Here is a tiny trained network, its code and every weight. The questions are about switching its units off for an input and a class, where a switched-off unit gives its printed mean instead of its output.

import numpy as np


def w(rows, s, z=0):
    codes = np.array(rows[::2]) - 128.0
    scale = np.full(codes.shape[1], s)
    scale[-1] = z or s
    return codes * scale


def f(y):
    return np.maximum(y, 0)


def log_softmax(a):
    a = a - a.max(-1, keepdims=True)
    return a - np.log(np.exp(a).sum(-1, keepdims=True))


def net(x, mask):
    res = np.array(x, float).reshape(1, 8) / 4 @ E
    y = f(res @ A[0][:, :-1].T + A[0][:, -1])
    res = res + np.where(mask, y, B[0][:, -1]) @ B[0][:, :-1]
    return log_softmax(res[-1] @ U[:, :-1].T + U[:, -1])


A, B = {}, {}
E = w([
[29,110,155,109,105,213,152,156,70,178],'x0',
[110,75,77,138,177,107,64,210,207,198],'x1',
[167,89,78,161,238,146,198,178,57,97],'x2',
[130,126,130,127,128,131,129,128,131,126],'x3',
[191,100,65,93,10,120,157,172,109,142],'x4',
[80,143,196,65,142,47,254,174,177,138],'x5',
[76,185,28,55,149,169,117,134,160,64],'x6',
[38,36,88,188,89,86,151,91,142,59],'x7',
],0.0091)
A[0] = w([
[140,170,157,102,75,172,183,64,47,72,59],'n0',
[190,78,209,230,132,105,176,129,74,194,98],'n1',
[234,203,118,130,175,92,98,125,178,105,87],'n2',
[159,75,78,167,214,144,190,221,51,105,50],'n3',
[58,34,80,173,85,106,153,53,113,62,15],'n4',
[9,80,181,68,117,235,189,142,63,197,53],'n5',
[82,65,144,92,170,144,80,195,140,175,137],'n6',
[149,169,159,85,114,195,122,155,123,215,97],'n7',
[143,157,142,134,233,60,74,47,167,80,84],'n8',
[179,235,183,126,158,156,102,169,98,149,37],'n9',
[197,168,146,123,123,86,153,45,107,44,91],'n10',
[122,178,169,138,147,137,152,42,79,88,59],'n11',
[165,105,57,205,149,211,15,66,96,132,48],'n12',
[116,154,187,137,90,166,153,88,57,80,42],'n13',
[148,41,94,181,116,65,140,50,214,36,103],'n14',
[121,106,226,190,90,86,130,118,104,194,71],'n15',
[89,196,183,105,33,131,56,58,210,153,74],'n16',
[61,172,169,154,215,152,123,56,137,126,147],'n17',
[82,90,156,92,59,76,65,90,171,99,54],'n18',
[220,111,49,121,23,85,175,162,107,124,225],'n19',
[193,208,142,76,158,155,142,182,119,141,73],'n20',
[72,208,55,85,155,157,136,142,143,49,107],'n21',
[42,65,127,170,93,119,157,153,100,45,64],'n22',
[152,102,188,203,118,111,92,147,81,142,51],'n23',
[53,152,132,90,126,195,137,167,118,113,88],'n24',
[91,161,153,153,216,141,131,72,155,115,2],'n25',
[47,161,217,183,241,119,55,121,144,88,26],'n26',
[73,201,69,53,153,171,130,121,123,49,48],'n27',
[99,113,147,64,107,95,234,188,172,153,35],'n28',
[117,194,68,97,126,102,111,104,117,75,125],'n29',
[132,135,59,68,64,145,142,190,131,99,173],'n30',
[56,157,183,84,165,34,220,177,173,101,78],'n31',
[163,101,61,178,92,175,17,79,95,94,51],'n32',
[39,99,116,180,122,82,127,110,128,90,7],'n33',
[100,142,66,111,158,175,136,138,199,122,136],'n34',
[129,48,77,154,190,108,60,211,218,220,73],'n35',
[189,78,82,156,238,161,200,166,107,69,95],'n36',
[220,195,176,58,161,124,95,116,125,154,70],'n37',
[179,137,125,84,150,1,172,128,192,87,129],'n38',
[162,129,118,120,173,143,204,106,19,65,95],'n39',
],0.0086,0.0031)
B[0] = w([
[115,173,121,171,101,87,147,227,183,89,214],'n0',
[201,42,145,75,169,94,87,145,164,117,222],'n1',
[90,95,112,200,162,189,110,111,128,153,200],'n2',
[67,192,140,76,119,104,100,20,183,109,226],'n3',
[82,117,82,91,163,155,185,171,113,184,230],'n4',
[95,90,161,254,138,206,6,83,95,129,242],'n5',
[117,156,120,168,80,134,112,162,161,113,203],'n6',
[63,131,71,126,151,139,145,109,105,160,199],'n7',
[112,106,126,171,100,91,67,94,66,157,210],'n8',
[89,104,73,84,159,167,206,166,123,185,193],'n9',
[88,133,132,189,132,134,96,187,166,90,209],'n10',
[102,156,121,156,86,90,138,196,154,104,191],'n11',
[196,187,188,120,133,178,208,147,80,102,240],'n12',
[97,134,114,184,117,107,157,185,185,89,192],'n13',
[78,105,79,149,215,183,132,150,123,166,238],'n14',
[156,63,153,71,158,109,98,138,159,111,202],'n15',
[81,165,147,55,125,123,125,26,188,88,239],'n16',
[142,126,97,148,61,56,114,113,55,185,211],'n17',
[112,167,105,85,133,151,115,81,159,150,200],'n18',
[88,99,96,136,39,65,57,117,47,185,243],'n19',
[79,104,82,114,178,134,184,135,117,183,194],'n20',
[180,54,161,92,152,108,67,156,156,130,205],'n21',
[106,121,75,111,177,152,185,113,120,208,210],'n22',
[177,98,167,81,153,127,106,158,152,137,178],'n23',
[126,82,155,149,142,147,76,120,139,116,180],'n24',
[149,145,112,115,88,77,107,125,93,165,179],'n25',
[150,147,111,113,111,32,134,130,75,172,223],'n26',
[170,62,159,78,149,108,108,173,153,142,201],'n27',
[211,211,158,109,137,148,178,139,72,98,214],'n28',
[151,84,165,119,160,117,58,154,145,91,181],'n29',
[149,89,140,125,109,65,92,126,89,155,205],'n30',
[191,186,177,99,117,194,201,157,70,87,235],'n31',
[208,181,178,101,122,186,186,122,76,80,229],'n32',
[119,121,95,112,165,151,184,142,122,155,190],'n33',
[174,85,164,122,126,97,117,179,158,123,184],'n34',
[85,180,102,196,80,90,164,215,205,44,246],'n35',
[93,134,139,82,102,113,132,19,156,86,222],'n36',
[95,109,74,130,165,155,171,127,141,176,201],'n37',
[162,129,165,205,122,232,75,89,81,102,215],'n38',
[101,159,105,120,102,113,131,91,183,81,213],'n39',
],0.0084,0.012)
U = w([
[184,191,186,112,134,178,171,135,74,116,80],'0',
[76,114,65,107,200,159,170,142,138,197,80],'1',
[96,170,127,186,93,87,133,198,217,103,100],'2',
[89,167,145,76,116,114,117,11,201,123,132],'3',
[182,38,176,89,173,94,96,152,174,134,111],'4',
[129,128,110,139,58,53,104,111,49,186,146],'5',
[109,107,146,222,158,189,77,91,115,136,254],'6',
],0.013,0.0068)

Each question gives the input, the list of numbers given to net, and the class t.
The units are the neurons (one row each of A and B). Each row of codes is followed by its name. A weight is (code - 128) times the scale printed after its matrix; where a second scale follows, it is the last column's (A, B and U).
mask holds one flag per neuron, in row order. A switched-off neuron (its flag False) gives its mean, the last column of its row in B, instead of its output. The means were averaged over made-up inputs and are rounded, as every weight is.
A unit's drop is (log p(t) with every unit on - log p(t) with that unit switched off) / (log p(t) with every unit on - log p(t) with every unit switched off).
The circuit of an input: a set's keep is (log p(t) with only the set's units on - log p(t) with every unit switched off) / (log p(t) with every unit on - log p(t) with every unit switched off). Starting from the 12 units with the biggest drops (on a tie, the unit counted first), units are removed one at a time, each time the one whose removal leaves the highest keep (on an exact tie, the one counted first), for as long as the keep stays at least 0.8.
circuit, biggest first: the units of the circuit, biggest drop first
unit that matters most: the unit with the biggest drop
k most important neurons: the k neurons with the biggest drops, biggest first
drop of u: that unit's drop, to one decimal
input [5,-3,-3,6,-8,-6,4,4], class 5: 2 most important neurons	[n17; n26]
input [-4,-4,5,-5,-5,-8,2,8], class 0: 2 most important neurons	[n12; n32]
input [-8,7,0,5,4,-3,3,6], class 6: unit that matters most	n14
input [-1,-6,4,-2,-3,6,7,-2], class 4: 4 most important neurons	[n21; n27; n35; n12]
input [4,-4,6,3,0,-4,-5,-5], class 3: circuit, biggest first	[n3; n39]
input [-5,-3,-7,-3,8,-5,-6,8], class 1: circuit, biggest first	[n14; n4]
input [5,4,-1,3,5,8,-1,-1], class 0: 2 most important neurons	[n28; n31]
input [-8,-5,6,-8,6,-5,6,-2], class 6: 4 most important neurons	[n2; n10; n16; n26]
input [4,-8,5,-3,-7,-2,3,8], class 1: 3 most important neurons	[n22; n4; n35]
input [-4,4,4,-3,-2,0,4,-3], class 2: 3 most important neurons	[n35; n5; n16]
input [-7,-7,0,-7,4,0,8,-3], class 4: 4 most important neurons	[n21; n27; n35; n29]
input [-7,-8,0,-3,-3,8,2,1], class 0: 4 most important neurons	[n31; n38; n35; n28]
input [3,-4,-5,8,0,3,-4,3], class 3: 3 most important neurons	[n16; n35; n18]
input [-4,3,7,8,2,6,-2,-2], class 3: 2 most important neurons	[n3; n36]
input [6,0,2,3,-6,-8,-3,-2], class 0: circuit, biggest first	[n12]
input [0,-7,-4,6,-7,-8,0,-7], class 0: 2 most important neurons	[n12; n32]
input [-1,3,3,0,6,7,1,-7], class 0: drop of n19	-0.1
input [-7,-3,-5,-2,-6,6,8,2], class 4: drop of n21	0.5
input [4,-1,2,-3,3,-6,2,-4], class 0: drop of n12	0.2
input [-2,5,-6,7,0,6,-5,-3], class 0: circuit, biggest first	[n31]
